Here is a tiny trained network, its code and every weight. The questions are about switching its units off for an input and a class, where a switched-off unit gives its printed mean instead of its output.

import numpy as np


def w(rows, s, z=0):
    codes = np.array(rows[::2]) - 128.0
    scale = np.full(codes.shape[1], s)
    scale[-1] = z or s
    return codes * scale


def f(y):
    return y / 2 * (1 + np.tanh(0.7978845608 * (y + 0.044715 * y**3)))


def log_softmax(a):
    a = a - a.max(-1, keepdims=True)
    return a - np.log(np.exp(a).sum(-1, keepdims=True))


def net(x, mask):
    res = np.array(x, float).reshape(1, 6) / 4 @ E
    y = f(res @ A[0][:, :-1].T + A[0][:, -1])
    res = res + np.where(mask, y, B[0][:, -1]) @ B[0][:, :-1]
    return log_softmax(res[-1] @ U[:, :-1].T + U[:, -1])


A, B = {}, {}
E = w([
[137,130,135,93,151],'x0',
[65,107,97,135,196],'x1',
[130,129,124,91,148],'x2',
[146,131,151,111,144],'x3',
[86,254,136,148,122],'x4',
[207,172,9,194,177],'x5',
],0.0075)
A[0] = w([
[122,134,113,169,114,115],'N0',
[72,108,116,175,161,177],'N1',
[183,147,75,146,176,104],'N2',
[90,115,71,121,176,175],'N3',
[84,106,160,98,89,95],'N4',
[162,57,127,119,135,86],'N5',
[98,187,119,110,125,71],'N6',
[148,74,145,124,165,130],'N7',
[91,127,155,97,122,81],'N8',
[74,187,123,125,147,135],'N9',
[166,109,173,148,193,94],'N10',
[75,123,116,143,163,169],'N11',
[105,113,156,142,118,111],'N12',
[145,121,148,185,107,254],'N13',
[84,82,170,135,138,99],'N14',
[154,106,103,78,140,79],'N15',
[141,87,118,114,120,135],'N16',
[106,172,131,121,136,120],'N17',
[113,120,151,96,114,95],'N18',
[188,137,129,140,103,178],'N19',
[151,5,83,122,116,97],'N20',
[97,108,115,91,199,175],'N21',
[120,171,131,121,118,102],'N22',
[120,67,112,124,141,129],'N23',
[106,130,196,141,140,100],'N24',
[152,138,90,142,131,84],'N25',
[90,129,157,102,100,95],'N26',
],0.015,0.0057)
B[0] = w([
[92,118,99,116,173,147],'N0',
[169,155,142,32,136,199],'N1',
[64,61,81,89,179,253],'N2',
[156,57,127,76,84,222],'N3',
[107,85,52,85,156,196],'N4',
[162,117,132,205,91,189],'N5',
[133,136,122,237,95,165],'N6',
[146,168,125,187,110,180],'N7',
[88,74,109,173,137,163],'N8',
[198,183,173,253,91,209],'N9',
[157,136,117,162,182,139],'N10',
[183,167,160,38,103,189],'N11',
[88,129,142,122,157,145],'N12',
[155,121,95,54,98,213],'N13',
[80,93,78,105,148,181],'N14',
[100,98,151,156,136,146],'N15',
[177,190,143,177,120,163],'N16',
[139,146,156,205,131,164],'N17',
[90,131,70,118,182,153],'N18',
[120,98,132,17,129,193],'N19',
[142,177,161,217,99,255],'N20',
[157,126,138,74,63,208],'N21',
[114,148,143,181,82,149],'N22',
[213,182,157,227,123,180],'N23',
[82,93,91,133,152,168],'N24',
[54,111,115,146,175,168],'N25',
[116,120,52,109,171,176],'N26',
],0.0069,0.0071)
U = w([
[88,35,69,139,255,59],'0',
[151,157,230,250,115,78],'1',
[164,105,204,73,110,253],'2',
],0.0077,0.0035)

Each question gives the input, the list of numbers given to net, and the class t.
The units are the neurons (one row each of A and B). Each row of codes is followed by its name. A weight is (code - 128) times the scale printed after its matrix; where a second scale follows, it is the last column's (A, B and U).
mask holds one flag per neuron, in row order. A switched-off neuron (its flag False) gives its mean, the last column of its row in B, instead of its output. The means were averaged over made-up inputs and are rounded, as every weight is.
A unit's drop is (log p(t) with every unit on - log p(t) with that unit switched off) / (log p(t) with every unit on - log p(t) with every unit switched off).
The circuit of an input: a set's keep is (log p(t) with only the set's units on - log p(t) with every unit switched off) / (log p(t) with every unit on - log p(t) with every unit switched off). Starting from the 12 units with the biggest drops (on a tie, the unit counted first), units are removed one at a time, each time the one whose removal leaves the highest keep (on an exact tie, the one counted first), for as long as the keep stays at least 0.8.
units of the circuit, in order: the units of the circuit, biggest drop first
k most important neurons: the k neurons with the biggest drops, biggest first
drop of u: that unit's drop, to one decimal
input [-1,3,4,-3,-5,3], class 1: units of the circuit, in order : (N20 N23)
input [-6,8,1,7,4,5], class 2: units of the circuit, in order : (N11 N1 N3)
input [4,-1,6,-6,4,-2], class 1: 3 most important neurons : (N2 N9 N19)
input [3,-5,-7,-5,8,-8], class 0: most important neuron : (N4)
input [1,1,-4,3,-6,-7], class 0: units of the circuit, in order : (N4 N14)
input [6,7,-7,-5,0,4], class 2: 2 most important neurons : (N11 N1)
input [-4,5,-2,8,-8,-6], class 1: 2 most important neurons : (N20 N23)
input [-8,-8,7,8,-8,-5], class 1: 2 most important neurons : (N20 N5)
input [5,-4,0,-4,-7,-7], class 0: drop of N26 : 0.3
input [7,1,4,2,-5,-3], class 1: drop of N20 : 0.2
input [-4,8,-5,-6,5,5], class 2: drop of N3 : 0.2
